In the rows, zero is written as 128.
Each row is followed by its class number. Each block has new classes, again numbered from 0 up, in any order.
[124 125 149 128  94  83 146 171 150 133 120  91 152 139 114 125 167  71
  94 146 140 150 141 168 142 108 128 126 131 107 117 153 106]  0
[118 167 143 112  96 104 130 168 136 137 113  92 137 135 107  97 169  45
  78 145 151 120 141 163 140 105 124 120 139 107 109 119  98]  2
[152 142  90 109 117 158 121 139 179 128  95 107  95 162 122 140 212 181
  87 169 161 174 127 156 175  84 123 108 166  73 162  73 120]  7
[118 167 142 116  91  96 133 167 137 133 115  89 141 138 106  99 170  52
  79 144 147 121 144 154 139 107 119 117 137 111 107 126 100]  2
[151 146  94 113 109 161 122 140 184 136 111 123  84 165 133 142 199 192
  93 147 154 169 127 152 167  82 117 138 189  80 171  72 116]  7
[135 177 143 143 135 143 172 128 116 104 116 164  63 111 124 135 106 102
  93 133 160 173 125  79 106 126 116 191 140 157 132 140 159]  9
[135 156 140 134 136 145 147 127 107  67  96 155  88  96 120 158 111 105
  96 110 159 174 124  87 121 123 126 182 138 170 133 150 171]  0
[133 154 137 138 132 149 143 133 106  76 101 152  94 101 124 149 115 101
  97 114 154 165 122  87 106 109 118 178 134 177 131 151 153]  9
[133 144 134 137 138 159 152 130 107  65  94 154  90  96 117 153 110 110
 112 121 152 176 122  89 113 112 123 175 142 175 134 162 162]  1
[139 149 134 137 148 166 141 131 113  71 106 166  89  92 115 154 111 112
 105 123 158 168 118  90 103 119 123 183 135 183 140 152 152]  3
[127 179 147 138 135 138 164 123 108 112 118 158  60 116 122 131 120 121
 108 135 150 168 125  82 107 138 115 186 148 164 135 139 166]  1
[150 154  89 103 114 150 125 133 177 119 100 111  98 152 128 142 207 178
  91 172 164 183 128 150 183  75 122 111 152  86 158  86 123]  5
[102 132 154 121 107  97 131 172 144 145 103  91 152 142 116 128 209  57
  97 133 159 118 129 181 149  93 120 139 146 105 145 106  84]  7
[155 156  85 104 110 158 121 142 178 120  98 105  90 153 121 126 200 173
  93 169 159 181 128 151 180  73 124  99 159  68 154  80 119]  2
[141 171 105 107 125 180 104 151 164 128  94 130  93 142 108 137 204 168
 101 137 161 158 121 169 159  72 123 130 172  86 167  47 108]  2
[130 187 153 135 138 130 164 127 123 110 121 160  59 109 125 137 116 120
  93 137 154 171 124  81 118 142 127 194 151 143 135 135 170]  0
[135 147 138 139 141 148 152 134 110  74 101 150  90 102 119 157 114 115
 103 116 155 176 120  92 105 125 123 182 139 178 136 161 153]  3
[134 160 136 128 139 142 149 129 111  80 105 151  89 101 123 155 118 117
 102 119 157 173 127  93 115 123 119 177 140 183 129 161 155]  5
[138 150 136 132 141 137 158 128 110  78 105 154  88  96 125 153 113 113
 107 115 154 178 126  93 107 113 118 180 135 190 132 162 158]  5
[128 172 150 138 138 134 174 117 108 115 117 157  65 111 125 144 104 108
  97 142 158 180 128  81 111 148 120 191 137 167 129 142 172]  4
[133 154 131 135 140 152 146 137 108  74 105 165  89  91 114 158 109 119
 112 114 157 171 123  89 106 117 124 172 132 179 131 146 155]  8
[133 186 143 132 139 130 168 118 116 117 121 158  63 111 129 136 111 125
 100 139 160 167 131  79 111 143 115 192 138 173 135 148 168]  5
[110 113 147 126 105  96 165 172 151 135 110  86 158 136 117 120 163  64
 104 152 134 153 133 173 140 104 125 108 129 107 112 144 105]  6
[135 155 106 108 123 172 110 143 172 136  92 124  97 154 118 144 220 174
  97 143 166 159 122 166 162  73 116 142 181  87 182  46 112]  7
[106 138 157 125 113  91 139 161 141 136 108  89 159 142 120 121 203  41
  99 122 159 120 123 176 157  97 123 137 137 104 141 120  92]  0
[137 149 131 140 136 146 149 138 112  78 104 158  93 101 119 160 106 116
 110 115 162 160 125  90 110 118 122 184 135 181 137 154 150]  8
[106 147 150 115 112  86 138 164 137 148 109  82 159 139 122 121 202  53
 100 124 155 116 130 183 149  99 123 126 132 121 131 127  85]  5
[150 152  94 115 120 158 127 141 184 116  95 108  95 153 122 139 200 181
  98 172 166 167 122 145 176  72 127 115 147  74 166  80 115]  3
[134 154 134 138 129 145 154 136 108  74  99 151  91  96 119 151 107  95
  93 112 162 171 128  85 117 120 116 184 133 183 129 164 159]  9
[121 117 155 127 100  82 149 170 144 136 120  81 160 144 112 129 164  69
  99 156 136 152 139 177 133 105 123 119 120 122 108 154  96]  4
[115 128 149 124  98  94 144 169 140 132 113  84 152 146 110 121 173  71
 104 155 130 158 138 172 130 101 123 112 134 110 113 149  97]  1
[138 155 107 110 121 176 104 146 172 128  94 126 100 149 119 148 213 177
  98 136 168 150 124 166 162  66 122 138 172  75 183  49 105]  7
[149 159  95 111 107 172 111 139 171 129 108 126  78 163 136 140 192 191
 104 149 145 171 123 149 167  79 120 136 186  91 167  72 118]  1
[152 154  95 112 104 157 120 135 175 135 114 119  85 168 141 131 191 172
  83 137 152 167 124 148 162  72 118 140 188  91 161  74 112]  9
[139 175 137 137 136 155 143 136  93  77 120 182  87  90 112 158 110 132
 119 111 145 165 129  74  83 123 138 175 142 166 129 141 140]  3
[138 170 116 112 123 173 102 142 171 136  97 128  87 154 117 142 217 171
  93 134 169 159 122 167 160  73 128 137 174  78 176  43 115]  0
[113 112 149 124 101  89 166 172 153 136 110  79 152 146 117 120 169  56
  86 149 144 158 137 178 137 100 121 111 132 116 111 149 106]  6
[148 153  90 108 112 164 118 134 171 114  94 107  91 158 119 134 205 181
  94 168 160 175 127 147 182  76 125 103 158  76 157  80 125]  1
[136 158 135 126 141 131 158 132 109  85 105 153  92  91 124 154 119 110
 108 119 153 177 128  95 112 119 117 179 132 198 132 160 159]  5
[128 162 121 114 124 167 107 141 171 137  95 117 101 155 115 149 210 180
 101 144 164 151 120 167 162  73 123 136 167  89 168  49 111]  4
[131 162 130 136 135 155 150 136 109  77 102 159  90  89 114 146 111 107
 116 112 150 169 126  84 112 117 121 166 145 164 131 151 153]  2
[103 137 156 120 111  93 128 170 140 138 110  87 153 147 121 125 194  53
  96 132 157 118 119 183 146  92 123 138 136 107 135 108  81]  8
[153 145  91 113 106 159 121 141 185 135 115 128  89 164 137 147 202 194
  93 150 155 164 126 150 173  79 117 142 188  82 176  72 115]  7
[101 149 157 116  96  84 150 168 139 133 107  77 155 142 115 107 176  48
  83 140 150 116 139 155 146 103 119 126 136 117 113 125 100]  6
[128 174 111 105 121 184 104 137 163 127  93 132  91 151 115 144 210 174
 109 135 165 160 124 162 156  62 119 132 174  88 174  48 115]  1
[137 152 134 138 144 154 153 134 112  73  97 157  85  87 120 157 105 111
 106 119 158 168 122  85 108 119 127 185 132 180 140 154 156]  3
[131 187 146 132 139 133 169 122 118 123 121 155  57 112 134 136 110 120
  94 136 155 174 129  88 107 144 120 192 145 163 135 146 165]  5
[106 138 161 120 103  77 141 166 140 139 105  86 147 144 114 122 205  44
  85 124 161 134 134 178 143  87 125 134 143 111 131 115  99]  0
[138 161 108 110 123 183 106 146 173 139  93 127  93 156 118 142 214 174
  94 146 167 157 122 172 159  77 118 142 175  81 181  46 111]  7
[116 154 144 118  92  93 133 164 139 135 120  91 152 135 116 104 174  40
  73 139 152 119 141 153 137  96 121 131 135 121 115 135  94]  9
[122 185 155 135 132 129 171 120 108 118 121 152  65 109 121 138 108 114
  98 130 154 175 133  81 107 148 122 189 143 159 126 140 165]  4
[150 153  98 110 119 161 115 137 183 121  96 114  80 159 125 143 201 179
  89 167 165 182 125 150 184  84 132 109 165  66 157  71 128]  0
[145 169 133 134 137 152 142 137  98  85 121 177  79  99 115 149 105 125
 117 123 142 164 126  81  93 123 134 166 155 160 121 140 144]  2
[122 127 141 119 101  82 150 172 154 131 118  81 161 133 114 123 171  76
  96 152 134 152 140 176 141 100 126 109 127 118 107 162  97]  5
[125 112 142 129  95  86 156 181 151 140 114  80 156 145 109 117 179  69
  93 149 139 151 141 181 136 109 123 118 137 104 117 155  92]  7
[144 171 129 136 137 149 144 137 101  83 113 166  87  99 117 158 101 132
 110 120 151 156 128  83 101 127 136 173 136 160 128 138 145]  8
[132 163 109 110 120 179 107 142 166 123  90 124  92 155 114 141 222 174
 104 136 166 160 118 167 165  61 119 131 175  89 174  54 113]  1
[109 158 153 114  97  89 140 158 130 142 111  82 151 140 115 109 182  41
  82 141 152 126 139 162 143 107 122 129 134 126 114 125 100]  4
[147 156  94 109 113 162 120 133 179 133 110 124  78 162 135 143 193 194
 103 155 146 172 123 147 171  76 121 130 185  86 166  70 122]  1
[120 117 143 126 102 105 135 179 152 134 113  89 160 141 110 132 176  79
  98 153 138 146 137 179 140 114 120 122 134 107 124 149  93]  7
[140 161 105 108 126 183 107 145 173 138  96 130  95 151 117 149 209 173
  94 143 164 159 125 170 160  79 118 141 174  82 182  44 108]  7
[127 148 145 134 138 149 140 124 100  79  95 144  96 100 124 162 106 109
 101 115 154 167 125  88 111 127 124 186 139 186 133 153 160]  4
[105 137 156 124 108  91 134 173 140 129 102  82 159 138 118 126 194  55
  98 126 154 117 122 178 147  93 122 140 128 118 137 122  85]  3
[134 174 151 136 139 124 171 126 122 115 118 158  59 108 129 136 114 107
  95 139 157 171 124  85 119 137 129 194 150 148 136 134 170]  0
[ 97 131 161 122 104  95 147 175 135 129  92  78 150 140 122 122 190  50
  99 123 155 127 127 176 148  88 123 130 134 108 131 112  91]  6
[125 116 142 130  94 100 146 175 151 128 110  86 150 146 114 121 176  67
  86 147 144 148 139 174 136 101 118 124 135 106 124 147  97]  7
[149 148  98 112 106 157 113 132 177 141 122 125  88 164 140 147 191 188
  95 155 153 165 126 148 175  85 120 140 179  96 167  70 115]  4
[ 90 129 161 119 110  91 151 166 138 138  98  82 151 139 119 115 194  45
  95 127 154 127 126 173 146  90 122 125 142 112 126 107 100]  6
[140 169 112 109 126 176  99 146 176 127  92 127  90 150 116 152 210 176
  94 136 168 157 121 167 172  77 126 137 172  84 174  47 116]  0

Next block: new classes, numbered from 0 again.
[115 126  95 146 137 129 129 141 110 106  93 113 116 131 125 135 123 125
 140 124 135 124 122 144 118 113 142  87 139 119 105 134 114]  12
[154 121 144 113 157 141 123 124 124 124 154 118 121 128 141 123 110 137
 121 116 124 139 140 133 125 133 132 159 130 138 135 160 122]  10
[175 117 106 130 149 125 113 140 139 130 139 130 163 146 116 119 147 141
 101 135 132 109  93 130 126 117 135 113 130 148 122 119 130]  4
[113 129  97 146 127 126 131 139 111 113 107 124 120 114 133 118 130 122
 119 122 133 132 125 138 121 110 131 118 121 127  92 125 115]  6
[109 123  91 158 130 125 127 152 111 113 107 115 119 108 128 133 126 114
 123 129 143 133 127 148 113 111 120 124 133 143  95 119 126]  12
[140 135 122 150 107 121 111 138 157 115 115 137 128 146 108 146 107 153
 137 137  99 120 137 153 130  98 165 114 120 121 118 101 142]  1
[105 120 113 133 125 138 137 148 128 125 107 127 100 112 117 135 123 118
 125 122 124 126 131 142 121 117 139 124 131 133 113 127 111]  1
[109 121 132 150 146 129 130 135 107 116 128 126 114 114 148 148 128 122
 115 119 135 132 109 147 115 124 119 149 119 138 110 141 112]  4
[111  87  97 127 133 121 111 168 128 139 126 132 117 182  34 137  90 146
 118 126 131 115 133 137 134 125 154 128 143 142 146  92 137]  0
[101 142 105 112 113 133 118 123 108 140 138 126 106 146 105 145 134 124
 159 133 140 148 107 130 135  97 132  89 137 107 120 113 119]  5
[110 140 127 135 142 133 112 151 146 127 118 130 149 130 106 119 109 148
 134 133 112 143 115 118 114 120 147  96 142 113 128 104 147]  11
[146 123 136 121 116 138 135 103 147 137 140 119 130 113 184 131 136 129
 137 121 141 127 130 144 142 112 122 116 135 131 121 155 127]  1
[119 134  88 161 124 125 134 135 112  95 113 126 133 134 135 145 123 127
 120 134 135 126 137 156 112 126 124 115 127 128 124 111 107]  9
[ 97 122 122 138 115 111  87 173  88 109 140 122 137 148 102 128 143 102
  90 136 147 120 104 137 120 117 164  95 119 124 117  68 132]  2
[117 132 109 148 103 122 111 126 120 115 105 145 128 108  96 156 128 147
 129 134 137 129 113 130 112 123 126 145 124 126 118  89 123]  4
[120 132  86 149 125 125 147 151 120 116 105 136 117 120 136 137 116 130
 126 110 134 134 140 160 123 121 105 134 134 151 104 132 117]  4
[121 117 122 104 139 156 121 143 145 110 102 105 144 162 112 118 129 134
 119 124 119 100 158 130 137 143 172 101 139 117 176 110 129]  11
[122 141 127 115 129  99 145  92 101 102 131 126 113 115 174 128 109 125
 132 123 160 123 130 164 131 128 101 132 138 126 104 166 112]  2
[152 154 129 145 132 142 132 132 112 113 158 123 103 103 163 128 133 118
 105 123 131 151 125 128 114 125 109 139 143 145  92 147 129]  3
[114 147 129 117 113 147 110 141 152 128 142 143 117 135  58 123  99 147
 102 110  93 139 139 118 124 126 161 145 127 129 135  85 152]  10
[ 73 134 133 130 117 130  98 144 104 132 132 116 105 160  97 115 125 128
  80 119  79 143 129 104 122 113 171 117 105 118  83 117 130]  7
[120 122 105 156 150 110 117 146  80 127 164 130 123 132 124 163 129 110
  85 119 149 133 101 171 133 112 138 138 111 155 114 112 138]  10
[126 165 118 150 134 118 119 121 116  98 149 143 115 118 128 133 119 118
 118 124 127 135 111 161 127 108 125 121 121 129  88 123 139]  4
[114 174 127  97 104 150 118  95 142 114 137 120 100 131 147 131 112 150
 125 118 111 147 146 127 129 102 157 119 140 124  92 132 127]  12
[136 108 105 161 153 125 113 150 114 122 126 111 128 113 117 115 153 106
 105 132 122 127 104 119 113 125 132 111 123 139  94 124 129]  10
[127 142 109 141 153 135 127 118 138 141 168 119 153 107 151  97 147 115
 114 116 122 138  93 123 108 113 100 101 126 129  97 137 137]  2
[136  80 141 142 108 133 107 135 160 117  93 126 145 131  75  95 102 151
 108 115 126 123 149 127 107 123 160 143  99 126 136  88 112]  8
[153 137 165 137 149 133 104 127 110 113 176 132 127 122 165 161 116 146
 120 126 142 145 108 134 124 132 133 155 129 126 140 131 130]  3
[151 146  94 116 146 121 120 146 121  93 159 128  94 115 161 149 127 141
 146 107 165 154 103 157 110 101 109 114 157 144  99 112 114]  11
[106 126 120 134 123 126 125 117 100 137 129 127 113 106 148 132 129 130
 123 121 134 152 120 131 113 114 119 135 115 129  97 145 104]  7
[152 139 162 105 139 117 141  99 119 113 125 123 127  95 172 107 135 124
 118 112 147 144 113 130 106 122 117 136 114 120 115 158 110]  7
[103 115 113 156 135 135 115 149 111 122 122 114 126 107 131 126 133 119
 120 123 134 133 114 130 104 120 119 128 129 129 109 127 124]  7
[108 123 131 121 111  96 139 126 101 127 146 133 102 150 137 157  85 156
 126 114 155 147 114 176 131  99 115 146 137 123 134 128 128]  2
[178 137 142 161 120 127 110 136 135  86 120 131 126 119 138 112 126 131
 133 130 130 127 108 140 106 113 137  91 137 120  96 131 126]  4
[103 113 104 146 115 123 142 118 117 135 109 134 109 102 133 130 122 126
 144 111 150 138 122 150 110 112 113 116 122 133 104 133 108]  2
[123 122 114 151 116 121 134 137 130 114 119 133 113 129 135 141 124 139
 129 112 127 133 123 142 118 122 114 133 125 134 123 124 119]  7
[143 139 101 119 146 125 123 133 131 141 180 133 128 147 141 122 138 122
 119 136 136 160 115 135 152 103 119 115 122 140 120 118 130]  0
[105 136 139 101 144 135 107 148 111 114 123 105 132 117 127 119 125 133
  55  95 120 129 127 131 125 118 168 145 106 122 126  96 152]  11
[129 124 109 151 113 152 112 124 161 104 121 125 123 107 138 133 130 146
 141 135 131 124 125 150 114 110 135 120 136 127 123  96 115]  4
[169 168 151 143 106 127 122  83 155 119 164 154 115 127 148 126  98 144
 141 117 116 153 132 139 139 108 129 124 130 142  83 164 152]  10
[124 115  90 139 145 131 134 139 115 118 119 117 116 115 143 128 133 119
 113 111 132 126 130 151 119 113 125 126 117 137 108 132 109]  9
[119 118 123 115 132 151 132 116 138 133 124 115 114 101 160 117 125 130
 131 108 146 145 136 145 131 107 131 135 125 133 116 142 113]  8
[106 114 134 148 111 138 121 128 158  95  82 103 147 118 113 107 100 141
 118 107 118 126 157 133 100 129 149 120 125 108 131  93 137]  10
[142 153 105 117 119 141 115 147 169 105 111 139 150 132  60 105 128 128
 112 108  88  82 137 122 126 137 153 107 122 115 147  80 145]  11
[140 132  81 131 135 133 136 155 120 113 126 131 100 130 110 131 129 131
 137 109 139 137 126 148 113 106 131 117 139 139 111 112 116]  6
[130 151 127 140 116 127 133 136 141  82  96 119 141 116 145 138 126 128
 134 120 131 122 139 134 105 137 126 121 135 121 132 104 127]  12
[111 131 102 160 118 139 143 120 117 123 107 126 114  88 151 142 133 112
 137 119 144 138 137 146 116 116 109 134 117 133 104 130 108]  3
[127 117  93 136 149 136 141 140 102 126 107 122 110 122 121 144 137 117
 151 115 156 141 124 142 115 119 116 119 127 137 125 140 108]  5
[112 121 111 134 138 123 137 144 122 115 114 124 118 112 127 122 128 108
 123 119 137 131 126 135 117 125 118 117 131 134 102 132 113]  1
[136 120 145 125 108 146 116 108 152 148 121 134 138 113 118 120 125 148
 118 100 118 125 116 122 110 106 153 130 104 127 122 126 129]  7
[129 121 128 127 130 148 115 139 127 138 102  87 132 106 161 120 149 130
 112 121 123 125 117 135 125 100 161  99 136 111 117 127 149]  8
[159 126 136 137 122 145  97 138 154 113 136 132 118 126 102 106 110 142
 125 102 116 148 138 113 115 108 150 129 108 123 108 110 135]  0
[130 130 116 153 129 154 105 137 131 108 123 107 142 124 124 121 133 137
  69 124 117 129 128 130 128 121 167 114 112 115 137  88 150]  0
[109 111  99 130 135 146 139 137 112 130 102 107 107 120 117 131 137 119
 112 111 126 109 133 140 114 125 124 138 137 142 110 145 116]  4
[123 124 103 163 132 104 129 146  96 119 121 120 111 118 144 139 129 119
 120 123 125 147 120 139 115 122 113 120 128 138  81 137 122]  10
[ 91 134 101 132 128 131 111 155 114 130 123 111 114 151  84 128 145 126
  71 161  83 114 141 103 144 150 159 125 141 127 125  86 151]  3
[152 147 113 125 143 123 136 123 120 133 156 150 114 109 117 114  98 144
 123 125 136 136  96 158 119 110 119 114 148 129 114 151 127]  2
[145 125 134 167 143  89 120 157 103  93 146 129 113 174 129 157 106 154
  94 158 132 146  91 145 133 123 131 113 157 135 112 128 150]  1
[123 124  97 129 137 128 140 128  98 125 119 121 105 109 131 131 136 110
 124  96 145 127 118 149 124 122 117 112 129 130 103 142 112]  8
[120 118 105 137 130 136 142 127 101 121 129 128 116 116 134 140 126 125
 134 116 159 134 119 154 114 112 121 133 123 127 130 129  95]  6
[108 150 117 139 123 155 117 107 136 114 112 125 137 122 126 114 146 119
 137 132 112 140 134 121 125 115 146  96 106 101 117 116 117]  4
[ 93 100 151 139 103 133  95 177 114 136 132 105 113 139 114 123 119 116
 100 143 123 136 166 118 140 139 154 140 143 136 131  89 162]  3
[130 113  92 150 140 138 136 144 114 122 120 112 106 118 148 141 140 117
 134 111 144 131 125 156 117 111 117 115 126 144 111 134 109]  5
[126 130  96 138 138 135 133 116 130 106 123 118 114 110 128 119 126 131
 137 112 133 134 112 134 106 114 113 105 133 119 102 130 102]  12
[ 88 118  99 175 128 107 142 125  93 130 126 129 119 113 141 141 118 112
 112 118 136 150 115 152 125 121 101 124 114 137  89 138 115]  10
[122 122 103 139 151 132 121 138 121 116 127 109 124 111 163 119 138 128
 124 129 125 144 117 135 116 107 124 112 123 115 106 130 109]  9
[156 137 143 108 110 109 127  87 131 112 139 132 121 125 140 115 127 134
 133 125 144 132 107 131 127 115 127  97 128 113 111 129 111]  12
[126 147 134 144 139 106 111 127 138  87 123 141 136 149 125 121  84 149
 140 125 148 157 146 152 129 113 144 122 128 131 110 116 165]  2
[121 123 100 155 128 132 137 150  99 115 109 121 108 132 115 148 144 116
 129 115 139 122 117 139 108 123 136 106 136 133 116 119 124]  6
[149 150 131  86 156 124 145 104 133 112 163 136 102 128 127 118 110 132
 155 122 153 152 111 130 123 119  99 132 153 130 123 156 112]  12
[149 150 145 106 116 155 105 113 172 127 158 119 118 119 162 101 139 150
 108 113 103 146 112 110 126  87 147 130 123 130  95 133 136]  7
[134 151 122 148 127 120 135 130 126  82 116 114 112 111 159 129 147 104
 142 149 121 120 115 131 130 141 111  98 154 109 117 133 123]  10
[130 131  99 121 140 141 118 154 124 107 113 116 104 119 125 127 138 123
 137 107 117 129 120 119 112 122 140 106 139 124 101 125 103]  10
[115 128 141 116 126 143 119 130 138  81 109 105 104  94 140 113 113 130
 117  79 136 142 135 131  95 122 142 127 128 112 110 105 115]  10
[124 176  85 156 101 131 142 127 121  94 120 146 119  89  85 137 105 116
 122 104 123 123 127 152  95 122  98 137 137 129  99 109 127]  10
[139 120 155 116 112 146 123  89 175 107 109 123 139 111  87  88 113 134
 114 126 139 115 140 135 120 121 155 133 118 115 147 102 138]  8
[108 101 152 111 114 160  99 122 138 151 127 112  72 124 169 145 128 138
 172 152 137 160 167 123 150 119 179 112 150 132 124 137 125]  0
[ 99 146 110 144 118 143 137 122 122 129 123 123 107 105 170 146 134 123
 133 120 119 144 132 149 126 103 126 122 116 127 105 137 111]  11
